Below are the code and all the weights of a small trained network. Each question names an input and a class and asks about switching units off, where a switched-off unit gives its printed mean instead of its output.

import numpy as np


def w(rows, s, z=0):
    codes = np.array(rows[::2]) - 128.0
    scale = np.full(codes.shape[1], s)
    scale[-1] = z or s
    return codes * scale


def f(y):
    return y / 2 * (1 + np.tanh(0.7978845608 * (y + 0.044715 * y**3)))


def log_softmax(a):
    a = a - a.max(-1, keepdims=True)
    return a - np.log(np.exp(a).sum(-1, keepdims=True))


def net(x, mask):
    res = np.array(x, float).reshape(1, 5) / 4 @ E
    y = f(res @ A[0][:, :-1].T + A[0][:, -1])
    res = res + np.where(mask, y, B[0][:, -1]) @ B[0][:, :-1]
    return log_softmax(res[-1] @ U[:, :-1].T + U[:, -1])


A, B = {}, {}
E = w([
[156,83,252,155],'x0',
[145,19,88,80],'x1',
[123,102,90,182],'x2',
[195,165,103,170],'x3',
[116,200,145,128],'x4',
],0.011)
A[0] = w([
[139,171,103,121,69],'N0',
[68,126,112,201,119],'N1',
[189,145,97,186,156],'N2',
[56,126,78,47,183],'N3',
[83,166,129,96,206],'N4',
[176,107,108,231,140],'N5',
[189,161,212,248,253],'N6',
[128,120,68,119,229],'N7',
[135,207,84,122,113],'N8',
],0.013,0.0041)
B[0] = w([
[143,161,124,175,145],'N0',
[141,60,35,157,151],'N1',
[196,80,100,129,171],'N2',
[23,59,154,210,202],'N3',
[52,131,110,72,164],'N4',
[196,75,158,208,180],'N5',
[101,89,203,51,246],'N6',
[60,110,97,1,182],'N7',
[151,180,179,121,180],'N8',
],0.0073,0.014)
U = w([
[110,151,142,148,3],'0',
[8,137,166,101,130],'1',
[127,178,153,119,84],'2',
[131,171,104,138,31],'3',
[83,122,105,90,201],'4',
[123,80,170,141,233],'5',
],0.014,0.0041)

Each question gives the input, the list of numbers given to net, and the class t.
The units are the neurons (one row each of A and B). Each row of codes is followed by its name. A weight is (code - 128) times the scale printed after its matrix; where a second scale follows, it is the last column's (A, B and U).
mask holds one flag per neuron, in row order. A switched-off neuron (its flag False) gives its mean, the last column of its row in B, instead of its output. The means were averaged over made-up inputs and are rounded, as every weight is.
A unit's drop is (log p(t) with every unit on - log p(t) with that unit switched off) / (log p(t) with every unit on - log p(t) with every unit switched off).
The circuit of an input: a set's keep is (log p(t) with only the set's units on - log p(t) with every unit switched off) / (log p(t) with every unit on - log p(t) with every unit switched off). Starting from all 9 units, units are removed one at a time, each time the one whose removal leaves the highest keep (on an exact tie, the one counted first), for as long as the keep stays at least 0.8.
circuit, biggest first: the units of the circuit, biggest drop first
unit that matters most: the unit with the biggest drop
k most important neurons: the k neurons with the biggest drops, biggest first
drop when u is switched off: that unit's drop, to one decimal
input [-4,-2,-3,5,-2], class 2: unit that matters most -> N8
input [2,-5,4,7,5], class 5: 3 most important neurons -> [N6, N5, N2]
input [-1,-4,3,5,4], class 5: 4 most important neurons -> [N6, N5, N2, N1]
input [-7,8,-1,2,-3], class 1: 2 most important neurons -> [N3, N7]
input [-3,-8,-5,4,-5], class 2: circuit, biggest first -> [N3, N8]
input [-3,-7,8,-3,-1], class 4: 2 most important neurons -> [N1, N3]
input [-5,3,-4,-1,-6], class 1: 2 most important neurons -> [N3, N2]
input [-3,-8,2,6,-4], class 5: 2 most important neurons -> [N6, N5]
input [-4,6,3,-3,-3], class 1: drop when N8 is switched off -> 0.0
input [-4,1,2,4,3], class 3: drop when N3 is switched off -> 0.1
input [-8,8,-7,4,4], class 1: drop when N3 is switched off -> 0.6
